Here is a tiny trained network, its code and every weight. The questions are about switching its units off for an input and a class, where a switched-off unit gives its printed mean instead of its output.

import numpy as np


def w(rows, s, z=0):
    codes = np.array(rows[::2]) - 128.0
    scale = np.full(codes.shape[1], s)
    scale[-1] = z or s
    return codes * scale


def norm(h):
    return h / np.sqrt((h * h).mean(-1, keepdims=True) + 1e-5)


def f(y):
    return y / 2 * (1 + np.tanh(0.7978845608 * (y + 0.044715 * y**3)))


def log_softmax(a):
    a = a - a.max(-1, keepdims=True)
    return a - np.log(np.exp(a).sum(-1, keepdims=True))


def net(x, mask):
    res = np.array(x, float).reshape(1, 8) / 4 @ E
    u = 0
    for l in range(4):
        y = f(norm(res) @ A[l][:, :-1].T + A[l][:, -1])
        res = res + np.where(mask[u : u + 7], y, B[l][:, -1]) @ B[l][:, :-1]
        u += 7
    return log_softmax(norm(res)[-1] @ U[:, :-1].T + U[:, -1])


A, B = {}, {}
E = w([
[107,129,148,78,161,167,150,168,160,216],'x0',
[178,63,246,104,121,110,158,145,157,112],'x1',
[125,125,131,128,124,114,125,117,122,137],'x2',
[131,128,129,126,137,129,127,122,128,128],'x3',
[122,123,127,127,127,122,127,127,124,132],'x4',
[200,151,142,241,167,114,121,177,116,174],'x5',
[194,109,64,86,122,116,59,119,191,146],'x6',
[74,147,139,157,156,66,147,113,220,103],'x7',
],0.013)
A[0] = w([
[123,158,116,117,200,64,101,97,93,70,254],'L0N1',
[40,48,115,33,162,185,195,126,159,196,98],'L0N2',
[221,196,128,207,231,170,174,166,113,169,41],'L0N3',
[132,137,69,131,77,143,30,94,145,197,126],'L0N4',
[206,4,89,100,2,217,117,179,19,179,34],'L0N5',
[128,148,190,173,131,123,98,174,149,220,143],'L0N6',
[46,161,172,131,115,129,242,212,22,104,171],'L0N7',
],0.0061,0.0083)
B[0] = w([
[129,51,87,217,124,251,61,152,161,111,254],'L0N1',
[149,132,100,148,46,110,156,88,139,187,177],'L0N2',
[132,22,82,207,171,100,102,116,110,185,156],'L0N3',
[81,191,149,112,179,136,46,220,73,116,168],'L0N4',
[206,187,152,37,255,190,103,11,102,152,177],'L0N5',
[200,120,79,143,88,143,141,140,159,195,169],'L0N6',
[86,193,230,122,132,202,7,74,142,180,244],'L0N7',
],0.0087,0.0076)
A[1] = w([
[75,154,122,23,174,73,174,74,130,91,2],'L1N1',
[91,123,138,119,72,105,138,106,179,166,14],'L1N2',
[77,135,173,95,187,191,169,215,137,226,85],'L1N3',
[57,142,92,172,190,58,179,100,183,132,171],'L1N4',
[155,128,156,91,63,204,71,108,237,204,153],'L1N5',
[99,201,135,141,233,5,179,119,222,87,70],'L1N6',
[60,167,146,191,113,2,145,102,250,120,68],'L1N7',
],0.0084)
B[1] = w([
[126,118,107,67,53,179,136,126,155,129,123],'L1N1',
[133,98,106,88,132,218,149,64,106,164,122],'L1N2',
[134,194,118,168,100,122,187,47,184,109,174],'L1N3',
[164,108,114,73,116,233,95,151,38,203,160],'L1N4',
[115,126,101,148,195,23,163,110,126,86,254],'L1N5',
[190,134,153,46,133,248,98,72,126,148,132],'L1N6',
[207,103,110,86,211,229,118,98,77,140,155],'L1N7',
],0.013,0.0099)
A[2] = w([
[172,69,219,89,110,103,193,135,176,144,3],'L2N1',
[131,106,63,134,119,114,74,160,144,157,84],'L2N2',
[168,156,180,153,152,59,166,99,163,77,147],'L2N3',
[60,201,133,174,148,190,104,170,112,128,95],'L2N4',
[155,168,131,70,137,146,158,128,87,181,79],'L2N5',
[86,203,74,136,118,115,110,134,163,189,128],'L2N6',
[40,121,109,4,86,130,144,80,129,64,79],'L2N7',
],0.012,0.0042)
B[2] = w([
[124,112,110,86,59,146,133,191,83,104,173],'L2N1',
[87,102,160,110,98,125,131,117,150,139,192],'L2N2',
[66,82,99,115,142,138,124,154,101,100,219],'L2N3',
[86,96,151,93,86,116,91,144,126,133,255],'L2N4',
[184,146,83,127,149,159,147,78,118,105,163],'L2N5',
[112,84,120,79,116,110,176,161,94,81,218],'L2N6',
[191,110,134,248,134,129,99,176,137,200,226],'L2N7',
],0.017,0.0073)
A[3] = w([
[133,142,123,199,60,162,56,84,134,31,191],'L3N1',
[182,150,80,63,163,10,70,129,204,75,138],'L3N2',
[69,81,146,105,206,141,102,134,250,143,121],'L3N3',
[115,166,96,96,109,79,213,156,154,227,136],'L3N4',
[124,77,112,197,144,79,129,161,176,183,3],'L3N5',
[183,94,240,77,150,95,135,187,145,77,73],'L3N6',
[171,128,63,84,133,65,55,169,185,119,1],'L3N7',
],0.011,0.0051)
B[3] = w([
[209,148,118,37,169,44,244,108,216,118,254],'L3N1',
[18,219,221,143,177,159,164,129,155,160,180],'L3N2',
[174,195,139,28,173,198,45,99,124,214,194],'L3N3',
[212,123,111,158,98,78,168,69,201,11,164],'L3N4',
[166,8,162,173,124,85,138,125,51,149,191],'L3N5',
[65,149,71,77,22,128,96,214,139,114,154],'L3N6',
[41,197,244,158,101,128,141,133,157,163,166],'L3N7',
],0.012,0.0084)
U = w([
[220,165,124,57,149,212,85,88,77,162,82],'0',
[190,91,133,254,109,83,95,191,164,191,43],'1',
[125,91,127,104,162,87,121,103,119,122,251],'2',
[72,190,227,145,105,99,116,114,149,140,117],'3',
[167,119,102,102,116,83,228,83,193,75,64],'4',
[100,97,60,77,76,124,118,200,92,101,61],'5',
],0.015,0.012)

Each question gives the input, the list of numbers given to net, and the class t.
The units are the neurons (one row each of A and B). Each row of codes is followed by its name. A weight is (code - 128) times the scale printed after its matrix; where a second scale follows, it is the last column's (A, B and U).
mask holds one flag per neuron, layer by layer. A switched-off neuron (its flag False) gives its mean, the last column of its row in B, instead of its output. The means were averaged over made-up inputs and are rounded, as every weight is.
A unit's drop is (log p(t) with every unit on - log p(t) with that unit switched off) / (log p(t) with every unit on - log p(t) with every unit switched off).
The circuit of an input: a set's keep is (log p(t) with only the set's units on - log p(t) with every unit switched off) / (log p(t) with every unit on - log p(t) with every unit switched off). Starting from the 12 units with the biggest drops (on a tie, the unit counted first), units are removed one at a time, each time the one whose removal leaves the highest keep (on an exact tie, the one counted first), for as long as the keep stays at least 0.8.
units of the circuit, in order: the units of the circuit, biggest drop first
most important unit: the unit with the biggest drop
k most important neurons: the k neurons with the biggest drops, biggest first
k most important neurons of layer l: the k neurons of layer l with the biggest drops, biggest first
input [-3,-7,-5,-1,4,-5,-8,-5], class 3: 3 most important neurons of layer 2 : L2N3, L2N7, L2N1
input [-6,4,-8,0,-7,-1,0,7], class 0: most important unit : L1N7
input [-3,-2,-4,-5,-4,-1,7,6], class 3: 3 most important neurons : L0N1, L3N2, L3N7
input [7,-6,-5,0,0,-7,-3,-5], class 1: 3 most important neurons : L2N7, L3N1, L0N6
input [-5,4,2,-1,-1,2,-2,5], class 0: 2 most important neurons : L1N7, L2N1
input [-8,-4,4,8,-3,-1,-8,8], class 0: 3 most important neurons of layer 1 : L1N7, L1N4, L1N5
input [-6,-6,-8,1,-2,-4,-3,2], class 4: 3 most important neurons : L3N1, L0N1, L2N3
input [1,-6,-3,2,2,-6,6,-5], class 1: units of the circuit, in order : L2N7, L1N4
input [2,3,0,1,-2,-4,8,5], class 3: 3 most important neurons : L3N2, L3N7, L1N5
input [2,-4,-6,-5,5,5,-7,-6], class 3: 4 most important neurons : L0N7, L1N4, L2N4, L3N3
input [4,-5,-3,-5,1,-4,7,1], class 3: 2 most important neurons : L3N2, L3N7
input [7,0,0,-1,-8,5,-3,-4], class 4: units of the circuit, in order : L1N3, L3N4
input [3,1,-8,-4,-7,-7,8,2], class 3: 2 most important neurons : L1N5, L3N2
input [7,-2,-1,6,0,6,8,-7], class 3: most important unit : L3N2
input [-3,8,-2,-7,6,1,7,-7], class 5: 2 most important neurons : L3N6, L1N4
input [6,-4,3,0,-2,5,8,-7], class 3: units of the circuit, in order : L3N2, L1N4, L3N7, L1N5
input [-5,0,-2,-1,4,1,-3,1], class 4: 3 most important neurons of layer 0 : L0N1, L0N4, L0N5
input [4,-5,-4,-8,5,1,-4,-5], class 2: 4 most important neurons : L1N4, L2N6, L0N7, L3N3
input [-5,3,-6,-2,5,4,0,-1], class 4: 2 most important neurons : L3N1, L2N7
input [0,-7,-1,1,8,0,-2,-6], class 5: units of the circuit, in order : L3N3
input [8,7,-3,-2,-2,3,-4,-1], class 4: units of the circuit, in order : L1N3, L3N4
input [-6,8,6,3,4,-4,7,-5], class 5: 2 most important neurons : L3N6, L0N7
input [3,8,-2,4,-3,-1,6,6], class 5: 2 most important neurons : L2N1, L3N6
input [-8,3,-4,-3,1,-4,-8,-4], class 3: 3 most important neurons of layer 2 : L2N4, L2N5, L2N6
input [0,-8,1,-5,4,-5,-3,7], class 5: 2 most important neurons of layer 0 : L0N1, L0N5
